Here is a tiny trained network, its code and every weight. The questions are about switching its units off for an input and a target symbol, where a switched-off unit gives its printed mean instead of its output.

import numpy as np


def w(rows, s, z=0):
    codes = np.array(rows[::2]) - 128.0
    scale = np.full(codes.shape[1], s)
    scale[-1] = z or s
    return codes * scale


def norm(h):
    return h / np.sqrt((h * h).mean(-1, keepdims=True) + 1e-5)


def f(y):
    return y / 2 * (1 + np.tanh(0.7978845608 * (y + 0.044715 * y**3)))


def softmax(a):
    e = np.exp(a - a.max(-1, keepdims=True))
    return e / e.sum(-1, keepdims=True)


def log_softmax(a):
    a = a - a.max(-1, keepdims=True)
    return a - np.log(np.exp(a).sum(-1, keepdims=True))


def net(x, mask):
    ids = ['Δαβγεζηλμξτφψω'.index(c) for c in x.split()]
    T = len(ids)
    res = E[ids] + P[:T]
    u = 0
    for l in range(2):
        r = norm(res)
        for j in range(2):
            rows = slice(3 * j, 3 * j + 3)
            q, k, v = (r @ M[l][rows].T for M in (Q, K, V))
            z = softmax(np.where(np.tri(T) > 0, q @ k.T / 3**0.5, -1e9)) @ v
            o = O[l][rows]
            res = res + np.where(mask[u + j], z, o[:, -1]) @ o[:, :-1]
        u += 2
        y = f(norm(res) @ A[l][:, :-1].T + A[l][:, -1])
        res = res + np.where(mask[u : u + 8], y, B[l][:, -1]) @ B[l][:, :-1]
        u += 8
    return log_softmax(norm(res)[-1] @ U[:, :-1].T + U[:, -1])


Q, K, V, O, A, B = {}, {}, {}, {}, {}, {}
E = w([
[124,130,159,158,122,148,150,134,142,77,178],'Δ',
[131,145,140,153,136,148,109,139,161,109,193],'α',
[124,99,141,167,122,150,110,144,135,104,182],'β',
[95,77,131,161,105,130,107,149,166,110,152],'γ',
[137,110,149,141,127,105,90,156,172,137,162],'ε',
[79,101,65,22,65,50,167,2,77,92,171],'ζ',
[146,65,142,163,125,115,95,158,118,123,148],'η',
[133,107,128,196,80,102,128,146,134,127,129],'λ',
[128,99,97,147,88,130,151,164,128,158,135],'μ',
[180,154,109,167,114,105,126,153,119,172,116],'ξ',
[140,136,101,106,148,124,142,185,129,173,126],'τ',
[143,114,130,134,163,103,153,134,123,109,73],'φ',
[106,173,68,139,168,141,132,117,143,144,95],'ψ',
[99,167,125,108,118,108,171,110,178,136,100],'ω',
],0.0029)
P = w([
[139,96,200,250,133,251,183,178,187,97,131],'0',
[151,77,155,199,141,171,177,183,183,99,155],'1',
[156,63,123,185,154,118,181,161,160,131,160],'2',
[141,96,100,149,135,95,151,170,131,110,154],'3',
[139,111,81,120,129,64,129,176,99,109,151],'4',
[134,128,64,96,109,51,115,183,96,82,147],'5',
[138,155,48,53,94,32,115,183,90,44,146],'6',
],0.0013)
Q[0] = w([
[170,120,92,200,131,59,122,224,218,86,189],'L0H1',
[103,84,254,145,170,216,118,45,99,205,113],'L0H1',
[97,135,156,106,82,119,88,96,104,88,142],'L0H1',
[82,134,80,177,57,103,143,181,103,25,169],'L0H2',
[122,105,42,119,90,12,148,176,86,89,108],'L0H2',
[128,199,154,61,105,174,29,67,124,176,121],'L0H2',
],0.0051)
K[0] = w([
[125,130,27,58,106,53,174,84,70,139,120],'L0H1',
[164,131,193,245,148,250,132,193,198,153,92],'L0H1',
[192,135,116,152,103,124,64,218,59,150,157],'L0H1',
[157,134,102,69,114,26,24,143,106,177,157],'L0H2',
[126,204,34,40,125,48,114,97,80,135,137],'L0H2',
[113,69,204,172,111,189,168,127,88,2,160],'L0H2',
],0.0037)
V[0] = w([
[92,130,112,127,114,146,147,42,110,133,106],'L0H1',
[145,164,81,130,159,127,188,141,129,159,2],'L0H1',
[96,169,125,59,117,118,152,141,214,100,135],'L0H1',
[133,131,131,114,89,126,204,101,103,97,154],'L0H2',
[171,107,140,112,125,83,149,135,141,81,123],'L0H2',
[140,200,113,120,142,123,143,156,119,68,134],'L0H2',
],0.0028)
O[0] = w([
[108,101,67,106,112,30,152,23,83,102,203,23],'L0H1',
[193,46,104,193,215,98,254,164,181,220,202,103],'L0H1',
[49,124,202,232,180,113,95,81,50,219,118,162],'L0H1',
[134,114,154,120,89,146,210,55,38,110,153,190],'L0H2',
[148,144,208,97,123,193,179,117,169,105,130,254],'L0H2',
[149,131,161,230,145,181,166,96,126,212,96,174],'L0H2',
],0.0018,0.0009)
A[0] = w([
[101,140,73,152,117,101,79,82,69,154,122,48],'L0N1',
[158,118,92,124,114,124,170,110,120,201,93,237],'L0N2',
[118,127,100,82,141,99,82,160,139,142,141,245],'L0N3',
[91,160,147,66,93,134,129,86,74,74,92,80],'L0N4',
[106,84,124,67,91,118,187,1,71,90,98,28],'L0N5',
[141,87,123,133,133,220,133,145,179,142,77,2],'L0N6',
[161,79,113,87,80,77,91,97,130,79,152,81],'L0N7',
[122,192,122,126,68,141,97,107,100,109,147,72],'L0N8',
],0.0037,0.00092)
B[0] = w([
[158,99,130,84,130,126,239,172,178,71,89,119],'L0N1',
[89,131,216,92,110,140,65,71,115,72,179,201],'L0N2',
[120,117,181,135,67,168,215,74,76,78,158,190],'L0N3',
[129,64,147,180,175,131,90,146,109,213,177,151],'L0N4',
[135,72,193,254,117,185,169,165,114,83,194,248],'L0N5',
[141,201,104,48,137,100,222,64,138,89,206,202],'L0N6',
[88,157,184,158,190,199,163,82,198,202,151,208],'L0N7',
[133,62,134,153,177,114,134,33,110,133,86,144],'L0N8',
],0.0019,0.0012)
Q[1] = w([
[148,163,120,129,62,127,150,215,127,72,154],'L1H1',
[104,129,171,115,75,148,63,127,93,31,98],'L1H1',
[156,68,117,184,88,48,214,199,135,103,199],'L1H1',
[133,184,138,60,68,213,51,103,119,65,33],'L1H2',
[54,94,188,208,136,141,110,67,84,135,151],'L1H2',
[103,101,123,143,156,122,158,1,56,155,126],'L1H2',
],0.0078)
K[1] = w([
[152,153,107,69,133,49,154,179,63,184,93],'L1H1',
[128,102,114,126,2,54,82,149,82,153,143],'L1H1',
[141,188,89,86,172,63,196,85,51,126,89],'L1H1',
[176,78,136,168,87,181,58,236,129,123,86],'L1H2',
[86,108,186,125,107,111,57,66,169,110,227],'L1H2',
[105,120,189,151,134,229,116,59,137,76,204],'L1H2',
],0.0065)
V[1] = w([
[217,165,152,151,60,73,100,117,107,162,145],'L1H1',
[85,118,111,23,96,151,177,153,68,143,184],'L1H1',
[146,188,185,97,181,194,93,160,99,194,188],'L1H1',
[102,90,66,189,48,235,137,116,121,158,136],'L1H2',
[196,2,122,98,165,155,112,152,44,71,102],'L1H2',
[109,74,237,133,64,69,185,143,166,163,85],'L1H2',
],0.0031)
O[1] = w([
[183,136,107,94,17,93,139,96,227,126,149,74],'L1H1',
[129,193,133,140,123,124,118,239,63,160,203,90],'L1H1',
[98,67,104,190,36,206,109,135,99,199,135,81],'L1H1',
[133,163,98,90,42,57,151,123,23,104,86,189],'L1H2',
[171,96,97,138,90,238,184,187,149,16,75,55],'L1H2',
[100,148,253,43,148,175,173,83,101,181,126,253],'L1H2',
],0.0032,0.0012)
A[1] = w([
[192,129,53,91,169,122,254,159,94,147,110,132],'L1N1',
[144,90,99,194,100,208,117,193,99,242,185,5],'L1N2',
[99,158,149,154,237,91,103,139,37,69,71,18],'L1N3',
[153,145,53,119,71,206,137,171,160,60,91,59],'L1N4',
[128,64,2,206,219,34,144,106,109,157,204,1],'L1N5',
[176,127,68,97,116,83,82,164,196,190,161,117],'L1N6',
[138,92,150,33,148,120,202,161,189,125,174,144],'L1N7',
[96,119,25,149,46,70,100,138,91,112,110,69],'L1N8',
],0.0035,0.0019)
B[1] = w([
[77,130,171,149,115,172,36,123,173,93,165,190],'L1N1',
[89,147,111,100,115,89,200,136,157,127,2,190],'L1N2',
[84,108,42,81,133,160,136,96,162,154,162,150],'L1N3',
[116,66,147,64,154,77,138,118,119,198,142,136],'L1N4',
[109,54,149,165,91,21,122,175,142,51,169,197],'L1N5',
[90,99,85,114,102,170,170,85,103,124,176,169],'L1N6',
[182,168,87,190,165,128,142,108,116,124,121,249],'L1N7',
[181,163,112,139,198,149,132,122,115,152,119,146],'L1N8',
],0.0038,0.0016)
U = w([
[161,22,183,3,110,146,105,192,143,115,122,108],'Δ',
[150,238,127,112,108,122,111,232,68,132,202,131],'α',
[38,145,30,37,190,159,96,76,130,78,116,122],'β',
[120,110,138,144,120,142,132,119,116,124,152,5],'γ',
[199,103,54,106,50,160,178,67,184,188,208,133],'ε',
[102,82,181,177,61,229,192,65,45,69,119,107],'ζ',
[192,200,158,78,92,47,154,60,159,47,68,77],'η',
[55,137,196,132,46,194,3,126,206,126,120,107],'λ',
[189,135,147,199,230,203,169,154,194,91,131,196],'μ',
[82,136,194,120,198,70,153,62,109,248,155,130],'ξ',
[51,156,94,137,85,139,233,203,158,177,53,195],'τ',
[192,89,64,111,161,134,81,123,38,168,82,142],'φ',
[83,61,94,186,133,21,97,166,175,66,170,156],'ψ',
[143,168,66,238,124,139,47,62,85,149,67,119],'ω',
],0.0053,0.0018)

Each question gives the input, a string of symbols that net reads in full, and the target symbol t.
The units are the heads (3 rows each of Q, K, V and O) and the neurons (one row each of A and B). Each row of codes is followed by its name. A weight is (code - 128) times the scale printed after its matrix; where a second scale follows, it is the last column's (O, A, B and U).
mask holds one flag per unit, layer by layer, with each layer's heads first. A switched-off unit (its flag False) gives its mean, the last column of its rows in O or B, instead of its output. The means were averaged over made-up inputs and are rounded, as every weight is.
A unit's drop is (log p(t) with every unit on - log p(t) with that unit switched off) / (log p(t) with every unit on - log p(t) with every unit switched off).
The circuit of an input: a set's keep is (log p(t) with only the set's units on - log p(t) with every unit switched off) / (log p(t) with every unit on - log p(t) with every unit switched off). Starting from the 12 units with the biggest drops (on a tie, the unit counted first), units are removed one at a time, each time the one whose removal leaves the highest keep (on an exact tie, the one counted first), for as long as the keep stays at least 0.8.
circuit, biggest first: the units of the circuit, biggest drop first
top k neurons: the k neurons with the biggest drops, biggest first
top k neurons in layer l: the k neurons of layer l with the biggest drops, biggest first
heads that matter: for each layer, one digit per head in row order, 1 if its drop is at least 0.15 and else 0, layers parted by /
input φ τ μ ε β ξ, target ε: top neuron -> [L1N6]
input β β τ ε φ γ α, target μ: heads that matter -> 00 / 01
input ζ α ω ω ε, target ξ: heads that matter -> 00 / 01
input φ λ τ γ ψ τ, target ψ: circuit, biggest first -> [L1N5, L1H2]
input ω τ ζ β φ, target ζ: heads that matter -> 11 / 01
input α Δ ε ξ ψ φ α, target ψ: heads that matter -> 10 / 01
input λ α λ ζ τ, target α: circuit, biggest first -> [L1H1, L0H1]
input η η ε, target Δ: circuit, biggest first -> [L0H1, L1N4, L1H2]
input λ φ λ τ, target μ: circuit, biggest first -> [L1H2, L1N7]
input α γ μ ε η, target α: heads that matter -> 01 / 10
input ε Δ φ ζ ξ τ γ, target α: top 3 neurons in layer 0 -> [L0N3, L0N2, L0N5]
input α ω ε ε ψ, target ψ: top 2 neurons -> [L1N5, L0N8]
input ω φ ε ξ, target μ: heads that matter -> 10 / 01
input ω γ μ, target ξ: heads that matter -> 00 / 01
input ζ τ μ μ, target α: circuit, biggest first -> [L1H1]
input φ α α λ, target η: circuit, biggest first -> [L0H1, L1H1, L0N5]
input μ ω φ φ μ α ψ, target ψ: circuit, biggest first -> [L0H1, L1N5]
input η ε η α γ, target Δ: circuit, biggest first -> [L0H1, L1H2, L1N4]
input τ φ τ ψ γ α μ, target α: heads that matter -> 10 / 10
input ζ Δ γ ξ ε φ, target ξ: heads that matter -> 11 / 01
input α ζ Δ, target ζ: heads that matter -> 10 / 01
input γ α φ Δ α ξ, target ε: heads that matter -> 00 / 10
input φ α λ α α ε ε, target λ: circuit, biggest first -> [L0H1]
input φ α ψ β φ, target ψ: top 3 neurons -> [L1N5, L0N1, L0N6]
input ξ μ φ φ α α ε, target λ: circuit, biggest first -> [L0H1, L1H1]
input φ γ ω τ β γ α, target β: top 2 neurons in layer 0 -> [L0N8, L0N5]
input α β Δ ω μ α, target ξ: heads that matter -> 10 / 01
